Below are the code and all the weights of a small trained network. Each question names an input and a target symbol and asks about switching units off, where a switched-off unit gives its printed mean instead of its output.

import numpy as np


def w(rows, s, z=0):
    codes = np.array(rows[::2]) - 128.0
    scale = np.full(codes.shape[1], s)
    scale[-1] = z or s
    return codes * scale


def f(y):
    return np.maximum(y, 0)


def softmax(a):
    e = np.exp(a - a.max(-1, keepdims=True))
    return e / e.sum(-1, keepdims=True)


def log_softmax(a):
    a = a - a.max(-1, keepdims=True)
    return a - np.log(np.exp(a).sum(-1, keepdims=True))


def net(x, mask):
    ids = ['βγδεζλξστφψω'.index(c) for c in x.split()]
    T = len(ids)
    res = E[ids] + P[:T]
    u = 0
    for l in range(2):
        r = res
        for j in range(2):
            rows = slice(3 * j, 3 * j + 3)
            q, k, v = (r @ M[l][rows].T for M in (Q, K, V))
            z = softmax(np.where(np.tri(T) > 0, q @ k.T / 3**0.5, -1e9)) @ v
            o = O[l][rows]
            res = res + np.where(mask[u + j], z, o[:, -1]) @ o[:, :-1]
        u += 2
        y = f(res @ A[l][:, :-1].T + A[l][:, -1])
        res = res + np.where(mask[u : u + 8], y, B[l][:, -1]) @ B[l][:, :-1]
        u += 8
    return log_softmax(res[-1] @ U[:, :-1].T + U[:, -1])


Q, K, V, O, A, B = {}, {}, {}, {}, {}, {}
E = w([
[157,171,131,77],'β',
[100,120,147,188],'γ',
[87,125,76,63],'δ',
[150,137,228,83],'ε',
[138,128,1,168],'ζ',
[218,129,110,157],'λ',
[124,73,134,147],'ξ',
[153,220,176,131],'σ',
[126,151,154,217],'τ',
[185,228,138,95],'φ',
[192,64,211,149],'ψ',
[200,116,126,190],'ω',
],0.0097)
P = w([
[131,173,90,151],'0',
[138,187,103,168],'1',
[143,202,112,165],'2',
[154,162,131,148],'3',
[153,153,143,138],'4',
[142,128,147,124],'5',
[138,98,175,104],'6',
[144,70,169,93],'7',
[141,41,186,71],'8',
[144,10,189,71],'9',
[149,4,199,47],'10',
[152,41,204,45],'11',
],0.0019)
Q[0] = w([
[96,103,126,119],'0.h1',
[90,133,1,115],'0.h1',
[142,147,68,135],'0.h1',
[111,114,148,117],'0.h2',
[225,151,63,65],'0.h2',
[159,51,195,134],'0.h2',
],0.047)
K[0] = w([
[110,113,146,101],'0.h1',
[171,106,240,120],'0.h1',
[171,140,165,156],'0.h1',
[131,123,154,114],'0.h2',
[133,122,3,98],'0.h2',
[171,46,152,92],'0.h2',
],0.051)
V[0] = w([
[163,94,254,120],'0.h1',
[98,72,120,106],'0.h1',
[168,153,221,132],'0.h1',
[111,136,96,144],'0.h2',
[29,220,23,179],'0.h2',
[54,240,52,163],'0.h2',
],0.0043)
O[0] = w([
[19,92,112,129,1],'0.h1',
[112,154,107,93,44],'0.h1',
[78,95,124,144,96],'0.h1',
[89,122,123,127,121],'0.h2',
[2,97,121,138,87],'0.h2',
[50,102,149,141,110],'0.h2',
],0.0054,0.00099)
A[0] = w([
[174,130,193,110,5],'0.n1',
[169,197,51,182,26],'0.n2',
[56,69,231,166,46],'0.n3',
[42,11,150,106,138],'0.n4',
[127,87,20,142,52],'0.n5',
[118,130,131,134,57],'0.n6',
[160,168,29,47,129],'0.n7',
[149,69,176,45,77],'0.n8',
],0.011,0.0032)
B[0] = w([
[116,218,45,142,216],'0.n1',
[112,53,126,96,223],'0.n2',
[41,136,108,240,217],'0.n3',
[79,185,63,46,235],'0.n4',
[193,171,97,248,192],'0.n5',
[134,123,135,142,128],'0.n6',
[87,83,80,80,252],'0.n7',
[161,209,105,175,206],'0.n8',
],0.015,0.0015)
Q[1] = w([
[159,110,157,132],'1.h1',
[113,128,98,85],'1.h1',
[167,71,112,253],'1.h1',
[127,142,191,177],'1.h2',
[254,160,55,214],'1.h2',
[173,24,98,207],'1.h2',
],0.034)
K[1] = w([
[135,145,135,105],'1.h1',
[152,56,165,115],'1.h1',
[152,195,17,124],'1.h1',
[111,160,149,221],'1.h2',
[242,236,102,149],'1.h2',
[169,147,3,192],'1.h2',
],0.032)
V[1] = w([
[69,96,87,86],'1.h1',
[140,97,104,151],'1.h1',
[142,140,10,130],'1.h1',
[73,181,162,139],'1.h2',
[209,56,168,199],'1.h2',
[108,61,129,58],'1.h2',
],0.012)
O[1] = w([
[107,2,107,136,119],'1.h1',
[142,105,187,127,150],'1.h1',
[52,3,215,49,255],'1.h1',
[78,155,86,168,149],'1.h2',
[226,84,177,159,76],'1.h2',
[153,64,46,31,9],'1.h2',
],0.008,0.0092)
A[1] = w([
[113,111,53,198,88],'1.n1',
[124,163,118,219,176],'1.n2',
[115,53,75,229,143],'1.n3',
[167,126,106,106,246],'1.n4',
[254,110,86,100,9],'1.n5',
[178,160,157,171,1],'1.n6',
[194,151,169,216,151],'1.n7',
[104,94,81,144,247],'1.n8',
],0.016,0.0079)
B[1] = w([
[145,60,123,100,167],'1.n1',
[118,109,168,235,251],'1.n2',
[151,120,41,71,214],'1.n3',
[170,190,137,95,155],'1.n4',
[115,163,4,246,135],'1.n5',
[243,85,126,72,172],'1.n6',
[34,157,88,56,237],'1.n7',
[198,154,180,180,206],'1.n8',
],0.027,0.016)
U = w([
[228,238,199,173,254],'β',
[182,255,139,124,219],'γ',
[131,136,104,155,58],'δ',
[159,202,61,223,15],'ε',
[195,72,72,86,130],'ζ',
[53,162,105,28,145],'λ',
[124,24,237,116,170],'ξ',
[58,209,154,248,162],'σ',
[179,84,130,247,107],'τ',
[113,192,28,125,21],'φ',
[136,143,103,157,65],'ψ',
[54,55,30,176,46],'ω',
],0.0034,0.0057)

Each question gives the input, a string of symbols that net reads in full, and the target symbol t.
The units are the heads (3 rows each of Q, K, V and O) and the neurons (one row each of A and B). Each row of codes is followed by its name. A weight is (code - 128) times the scale printed after its matrix; where a second scale follows, it is the last column's (O, A, B and U).
mask holds one flag per unit, layer by layer, with each layer's heads first. A switched-off unit (its flag False) gives its mean, the last column of its rows in O or B, instead of its output. The means were averaged over made-up inputs and are rounded, as every weight is.
A unit's drop is (log p(t) with every unit on - log p(t) with that unit switched off) / (log p(t) with every unit on - log p(t) with every unit switched off).
The circuit of an input: a set's keep is (log p(t) with only the set's units on - log p(t) with every unit switched off) / (log p(t) with every unit on - log p(t) with every unit switched off). Starting from the 12 units with the biggest drops (on a tie, the unit counted first), units are removed one at a time, each time the one whose removal leaves the highest keep (on an exact tie, the one counted first), for as long as the keep stays at least 0.8.
units of the circuit, in order: the units of the circuit, biggest drop first
k most important neurons: the k neurons with the biggest drops, biggest first
top k neurons in layer l: the k neurons of layer l with the biggest drops, biggest first
heads that matter: for each layer, one digit per head in row order, 1 if its drop is at least 0.15 and else 0, layers parted by /
input δ ε τ ζ ε τ, target σ: units of the circuit, in order -> (0.n1, 0.n8, 1.h2, 1.n6)
input ξ β γ, target τ: 3 most important neurons -> (0.n3, 1.n7, 1.n2)
input ξ φ λ ξ β γ φ ζ ψ, target λ: 4 most important neurons -> (1.n7, 1.n6, 1.n8, 0.n4)
input ψ φ φ τ ξ τ ζ, target ζ: units of the circuit, in order -> (1.n3, 1.h1, 1.n2, 1.n7)
input σ δ ξ φ γ γ ε φ ζ, target ζ: heads that matter -> 10 / 10
input ξ τ ψ τ γ ω, target λ: units of the circuit, in order -> (1.n7, 1.h2, 0.n4, 0.n7)
input σ τ γ ζ τ τ δ, target β: units of the circuit, in order -> (1.n8, 1.n7, 1.h2)
input τ τ τ σ τ ε τ ζ ψ σ τ, target λ: units of the circuit, in order -> (0.n8, 1.n7, 1.h2, 0.h2)
input τ γ γ φ ε τ β τ γ, target σ: heads that matter -> 01 / 01
input τ τ τ ε τ δ φ γ ω, target ζ: units of the circuit, in order -> (0.n4, 0.h1, 1.h1, 1.n3)
input β τ γ φ τ ξ λ φ ω, target φ: 3 most important neurons -> (1.n5, 0.n4, 1.n2)
input τ ω τ δ ξ φ ξ φ γ, target ζ: heads that matter -> 00 / 10
input τ ψ τ φ γ δ β ζ λ, target ξ: heads that matter -> 11 / 10
input τ δ τ ω, target ζ: top neuron in layer 0 -> (0.n7)
input δ τ ζ φ ξ τ τ β τ τ τ, target ξ: heads that matter -> 10 / 10
input γ λ σ τ σ ψ δ τ, target ζ: units of the circuit, in order -> (0.h1, 1.h1, 0.n4, 1.n3)
input ζ ζ τ γ ζ ω, target ξ: heads that matter -> 00 / 10
input τ γ β σ λ τ, target ω: top 3 neurons in layer 1 -> (1.n3, 1.n2, 1.n7)
input γ β β τ ζ τ ε γ, target σ: 4 most important neurons -> (0.n1, 0.n8, 1.n2, 1.n3)
input τ γ φ β ζ τ τ, target ξ: units of the circuit, in order -> (0.n5, 1.h1, 0.n7)
input ω β τ ω β τ ψ γ, target λ: top 3 neurons in layer 1 -> (1.n7, 1.n8, 1.n6)
input ξ ξ ψ φ τ φ γ ζ ψ γ β, target β: units of the circuit, in order -> (1.n7, 1.h2, 1.n4)
input ζ τ γ γ β τ γ ε λ, target σ: top neuron in layer 1 -> (1.n2)
input σ τ ζ τ γ λ γ τ β φ σ γ, target ξ: heads that matter -> 11 / 10
input λ ω σ ω, target φ: 4 most important neurons -> (1.n5, 1.n7, 0.n2, 0.n4)
input δ β φ ω τ ξ, target ζ: top neuron in layer 0 -> (0.n7)
